Here is a tiny trained network, its code and every weight. The questions are about switching its units off for an input and a target symbol, where a switched-off unit gives its printed mean instead of its output.

import numpy as np


def w(rows, s, z=0):
    codes = np.array(rows[::2]) - 128.0
    scale = np.full(codes.shape[1], s)
    scale[-1] = z or s
    return codes * scale


def norm(h):
    return h / np.sqrt((h * h).mean(-1, keepdims=True) + 1e-5)


def f(y):
    return y / 2 * (1 + np.tanh(0.7978845608 * (y + 0.044715 * y**3)))


def softmax(a):
    e = np.exp(a - a.max(-1, keepdims=True))
    return e / e.sum(-1, keepdims=True)


def log_softmax(a):
    a = a - a.max(-1, keepdims=True)
    return a - np.log(np.exp(a).sum(-1, keepdims=True))


def net(x, mask):
    ids = ['γεημπσφψω'.index(c) for c in x.split()]
    T = len(ids)
    res = E[ids] + P[:T]
    u = 0
    for l in range(2):
        r = norm(res)
        for j in range(3):
            rows = slice(3 * j, 3 * j + 3)
            q, k, v = (r @ M[l][rows].T for M in (Q, K, V))
            z = softmax(np.where(np.tri(T) > 0, q @ k.T / 3**0.5, -1e9)) @ v
            o = O[l][rows]
            res = res + np.where(mask[u + j], z, o[:, -1]) @ o[:, :-1]
        u += 3
        y = f(norm(res) @ A[l][:, :-1].T + A[l][:, -1])
        res = res + np.where(mask[u : u + 8], y, B[l][:, -1]) @ B[l][:, :-1]
        u += 8
    return log_softmax(norm(res)[-1] @ U[:, :-1].T + U[:, -1])


Q, K, V, O, A, B = {}, {}, {}, {}, {}, {}
E = w([
[146,81,75,138,191,72,196,176,132,90],'γ',
[174,87,121,185,127,147,90,73,153,155],'ε',
[110,144,95,132,69,117,119,126,203,114],'η',
[70,137,199,143,47,196,172,117,181,158],'μ',
[120,122,139,89,110,48,117,185,117,72],'π',
[183,168,160,134,232,77,105,87,124,46],'σ',
[129,135,250,89,135,187,87,87,128,102],'φ',
[68,78,90,123,60,107,215,191,148,126],'ψ',
[142,144,152,138,176,207,144,57,167,71],'ω',
],0.0022)
P = w([
[216,120,90,5,139,123,168,2,205,172],'0',
[197,152,142,71,104,97,180,42,172,129],'1',
[172,152,153,97,96,111,165,61,157,103],'2',
[148,151,149,113,107,115,146,84,158,92],'3',
[122,161,153,130,118,120,126,103,151,90],'4',
[99,152,151,141,127,119,113,121,146,84],'5',
[84,151,152,157,131,127,93,133,136,88],'6',
[71,153,147,170,140,135,84,148,129,81],'7',
[62,148,152,191,146,143,65,142,127,87],'8',
],0.00085)
Q[0] = w([
[94,140,151,145,74,176,141,87,172,139],'L0H1',
[147,140,193,167,145,140,123,76,176,92],'L0H1',
[146,110,114,147,167,152,152,139,69,166],'L0H1',
[119,164,139,122,95,171,115,97,129,167],'L0H2',
[115,137,128,116,101,126,119,156,108,185],'L0H2',
[143,129,148,129,172,121,96,94,121,103],'L0H2',
[81,111,127,146,80,94,157,159,173,116],'L0H3',
[169,126,57,153,159,95,101,121,151,122],'L0H3',
[109,99,133,177,103,168,138,88,254,111],'L0H3',
],0.0054)
K[0] = w([
[62,121,176,171,49,201,134,113,168,226],'L0H1',
[182,174,195,187,243,209,37,1,118,153],'L0H1',
[151,42,122,177,254,121,231,182,36,158],'L0H1',
[100,195,186,95,64,201,116,15,246,175],'L0H2',
[101,141,198,81,50,124,171,181,124,207],'L0H2',
[173,124,136,140,172,111,66,50,64,141],'L0H2',
[51,118,70,121,30,82,178,254,179,204],'L0H3',
[198,115,25,169,170,49,141,114,171,97],'L0H3',
[118,103,70,184,82,231,157,67,243,192],'L0H3',
],0.0034)
V[0] = w([
[105,231,130,73,105,101,113,135,130,121],'L0H1',
[131,103,195,103,75,49,60,95,92,126],'L0H1',
[120,31,54,107,131,49,203,181,108,133],'L0H1',
[180,115,54,89,214,81,127,129,115,86],'L0H2',
[139,168,97,128,111,200,148,80,149,136],'L0H2',
[172,96,113,243,145,148,55,100,122,136],'L0H2',
[111,8,134,150,49,163,135,135,136,211],'L0H3',
[58,154,81,176,89,138,163,197,163,132],'L0H3',
[71,114,206,54,137,215,131,164,81,81],'L0H3',
],0.0017)
O[0] = w([
[161,35,157,126,197,171,133,107,101,173,130],'L0H1',
[159,128,83,131,174,231,139,193,176,140,132],'L0H1',
[77,153,197,209,170,164,53,67,155,73,2],'L0H1',
[174,119,125,46,39,134,183,123,106,187,122],'L0H2',
[112,76,142,137,166,83,145,165,96,70,201],'L0H2',
[107,185,168,138,53,158,159,220,107,135,6],'L0H2',
[203,223,92,73,177,101,116,158,40,147,192],'L0H3',
[188,134,187,86,119,118,177,8,116,121,137],'L0H3',
[148,148,51,149,117,38,128,97,224,164,137],'L0H3',
],0.0018,0.00082)
A[0] = w([
[146,165,54,121,157,73,119,141,137,147,169],'L0N1',
[200,148,129,107,144,148,61,194,117,209,74],'L0N2',
[160,183,190,74,150,104,94,79,83,130,153],'L0N3',
[114,148,113,205,114,155,64,224,2,131,2],'L0N4',
[130,153,181,167,134,168,96,162,80,117,109],'L0N5',
[165,112,67,140,175,186,150,104,130,172,169],'L0N6',
[112,74,163,90,74,136,160,157,117,161,148],'L0N7',
[108,105,148,118,162,121,119,105,205,59,141],'L0N8',
],0.0033,0.0013)
B[0] = w([
[226,67,100,18,38,238,185,118,121,184,129],'L0N1',
[55,148,158,240,114,59,62,104,172,74,100],'L0N2',
[202,91,36,86,81,206,170,221,158,188,150],'L0N3',
[29,165,75,71,99,150,217,243,121,168,91],'L0N4',
[112,63,10,147,111,106,200,148,161,134,109],'L0N5',
[182,98,254,62,89,106,142,115,15,128,133],'L0N6',
[223,160,30,77,151,169,114,116,115,155,153],'L0N7',
[39,165,103,195,109,100,144,218,135,125,254],'L0N8',
],0.0018,0.0026)
Q[1] = w([
[104,125,78,77,62,3,150,67,98,126],'L1H1',
[171,113,75,98,151,79,74,195,107,127],'L1H1',
[152,96,157,192,212,116,204,134,97,66],'L1H1',
[133,142,148,139,155,136,124,101,105,188],'L1H2',
[80,183,119,144,74,154,154,195,213,45],'L1H2',
[65,178,145,170,99,131,173,150,194,69],'L1H2',
[215,124,80,81,72,173,103,101,141,137],'L1H3',
[107,159,153,108,125,137,138,88,106,142],'L1H3',
[117,184,148,128,132,157,117,104,120,170],'L1H3',
],0.0059)
K[1] = w([
[89,100,53,115,60,32,168,100,115,128],'L1H1',
[169,93,90,117,176,25,36,225,163,77],'L1H1',
[146,105,111,138,254,156,200,143,64,81],'L1H1',
[138,176,160,100,168,163,173,91,187,138],'L1H2',
[117,96,114,208,25,130,67,166,40,183],'L1H2',
[112,119,130,188,80,133,111,129,59,161],'L1H2',
[193,97,129,155,96,132,60,108,67,165],'L1H3',
[128,143,144,128,132,134,159,80,117,136],'L1H3',
[135,156,159,143,121,172,155,73,154,179],'L1H3',
],0.0064)
V[1] = w([
[137,139,83,6,89,107,91,162,141,139],'L1H1',
[190,93,114,17,121,89,164,80,123,127],'L1H1',
[187,108,143,3,149,159,141,104,155,167],'L1H1',
[192,94,121,100,136,101,68,106,127,93],'L1H2',
[133,96,105,96,161,98,161,104,96,114],'L1H2',
[173,165,166,141,152,146,103,36,99,139],'L1H2',
[132,135,108,239,129,177,113,162,82,160],'L1H3',
[112,156,141,177,109,164,128,82,128,160],'L1H3',
[177,134,122,113,54,116,57,78,145,136],'L1H3',
],0.0018)
O[1] = w([
[93,153,176,176,198,135,195,63,132,79,140],'L1H1',
[118,94,128,188,127,188,61,156,119,185,219],'L1H1',
[116,84,138,181,93,77,101,120,11,117,201],'L1H1',
[75,232,110,141,110,199,177,128,108,173,149],'L1H2',
[115,134,153,112,81,167,126,165,217,120,128],'L1H2',
[77,205,53,131,134,117,87,216,143,109,122],'L1H2',
[56,174,127,146,150,118,137,103,249,74,3],'L1H3',
[112,44,129,135,203,123,135,186,132,62,91],'L1H3',
[96,80,106,111,138,100,253,219,171,39,127],'L1H3',
],0.0017,0.0019)
A[1] = w([
[71,154,94,178,157,137,88,134,98,161,99],'L1N1',
[141,162,83,57,113,146,143,137,118,126,106],'L1N2',
[105,136,78,83,162,139,152,97,111,156,5],'L1N3',
[94,113,150,176,147,105,107,114,135,114,26],'L1N4',
[147,92,136,117,112,93,132,114,114,141,153],'L1N5',
[200,106,107,2,121,141,153,116,110,160,147],'L1N6',
[137,118,141,130,147,120,135,153,134,108,196],'L1N7',
[125,115,164,167,124,142,123,120,128,124,158],'L1N8',
],0.0057,0.003)
B[1] = w([
[138,139,136,94,70,139,232,135,99,71,117],'L1N1',
[116,88,131,125,210,101,63,80,174,148,123],'L1N2',
[107,133,38,164,130,156,69,121,110,173,69],'L1N3',
[31,189,89,118,228,122,125,130,255,125,106],'L1N4',
[160,116,156,166,109,177,97,145,111,122,238],'L1N5',
[122,174,122,21,89,91,176,41,251,71,253],'L1N6',
[115,128,122,123,66,144,130,74,118,162,206],'L1N7',
[142,97,92,152,122,87,100,132,117,97,231],'L1N8',
],0.0036,0.0022)
U = w([
[185,122,165,43,72,100,148,47,185,104,206],'γ',
[166,75,168,231,63,131,89,168,66,112,189],'ε',
[22,128,78,199,169,80,119,144,229,81,139],'η',
[76,200,189,152,134,166,179,116,130,245,115],'μ',
[76,141,172,57,165,15,79,163,70,149,4],'π',
[232,203,77,117,214,94,141,183,125,149,58],'σ',
[111,96,119,52,146,239,123,235,173,155,33],'φ',
[87,109,2,119,143,114,158,61,69,178,35],'ψ',
[107,162,172,107,227,210,102,85,73,90,90],'ω',
],0.0066,0.0014)

Each question gives the input, a string of symbols that net reads in full, and the target symbol t.
The units are the heads (3 rows each of Q, K, V and O) and the neurons (one row each of A and B). Each row of codes is followed by its name. A weight is (code - 128) times the scale printed after its matrix; where a second scale follows, it is the last column's (O, A, B and U).
mask holds one flag per unit, layer by layer, with each layer's heads first. A switched-off unit (its flag False) gives its mean, the last column of its rows in O or B, instead of its output. The means were averaged over made-up inputs and are rounded, as every weight is.
A unit's drop is (log p(t) with every unit on - log p(t) with that unit switched off) / (log p(t) with every unit on - log p(t) with every unit switched off).
The circuit of an input: a set's keep is (log p(t) with only the set's units on - log p(t) with every unit switched off) / (log p(t) with every unit on - log p(t) with every unit switched off). Starting from the 12 units with the biggest drops (on a tie, the unit counted first), units are removed one at a time, each time the one whose removal leaves the highest keep (on an exact tie, the one counted first), for as long as the keep stays at least 0.8.
units of the circuit, in order: the units of the circuit, biggest drop first
most important unit: the unit with the biggest drop
top k neurons: the k neurons with the biggest drops, biggest first
top k neurons in layer l: the k neurons of layer l with the biggest drops, biggest first
heads that matter: for each layer, one digit per head in row order, 1 if its drop is at least 0.15 and else 0, layers parted by /
input π η φ σ φ φ, target η: most important unit : L0H3
input ω ω π μ σ γ ω, target η: top 3 neurons : (L1N4, L0N8, L0N1)
input μ μ μ, target η: top 2 neurons : (L0N1, L1N4)
input ω π ω γ μ ε γ σ, target σ: heads that matter : 111 / 110
input η η η η, target η: heads that matter : 011 / 000
input ω ε ω γ π, target π: top 3 neurons : (L1N6, L1N2, L0N6)
input η γ γ, target ε: heads that matter : 111 / 000
input φ ω μ π π η ω ω, target η: units of the circuit, in order : (L0H3, L0N8, L1N4)
input ε φ μ σ φ η σ ε σ, target η: units of the circuit, in order : (L0H3, L1N4)
input σ μ σ, target ε: units of the circuit, in order : (L0H3, L1N6)
input ψ μ μ μ π μ μ, target η: heads that matter : 010 / 000
input μ π ψ γ π σ γ γ, target η: units of the circuit, in order : (L0H1, L1N4)
input μ μ η ε ψ, target ψ: heads that matter : 111 / 010
input σ γ ε, target ε: units of the circuit, in order : (L1N6, L0H3)
input ε π φ ψ ε, target ε: top 3 neurons : (L0N2, L0N6, L0N8)
input γ γ μ φ ε π μ ω σ, target σ: top 4 neurons in layer 1 : (L1N6, L1N2, L1N5, L1N8)
input σ ω η μ ψ ω, target ε: top 3 neurons : (L1N6, L0N7, L0N8)
input μ ψ η σ π μ ψ, target ε: units of the circuit, in order : (L0H1, L1N6)
input η η μ σ ψ π ω ψ ψ, target η: most important unit : L0H1
input φ γ ε ω μ, target μ: heads that matter : 111 / 111
input φ μ σ σ π η φ, target ε: heads that matter : 101 / 000
input φ ω μ μ φ μ μ π, target γ: units of the circuit, in order : (L0N1, L0H1, L1N6)
input γ μ μ ω μ ψ σ, target γ: most important unit : L0N3
input ψ ψ μ γ φ ψ μ φ, target ε: heads that matter : 110 / 000
input φ π φ ψ γ ψ φ σ μ, target γ: heads that matter : 101 / 100
input ψ γ π π, target ε: top 2 neurons in layer 0 : (L0N3, L0N8)
input σ ψ φ η γ σ φ σ π, target γ: top 2 neurons : (L0N7, L0N8)
input μ φ μ π μ μ φ φ, target η: top 2 neurons : (L1N4, L0N2)
input γ ψ ω ε ω, target ε: heads that matter : 110 / 000
input γ ε η η, target η: most important unit : L1H3
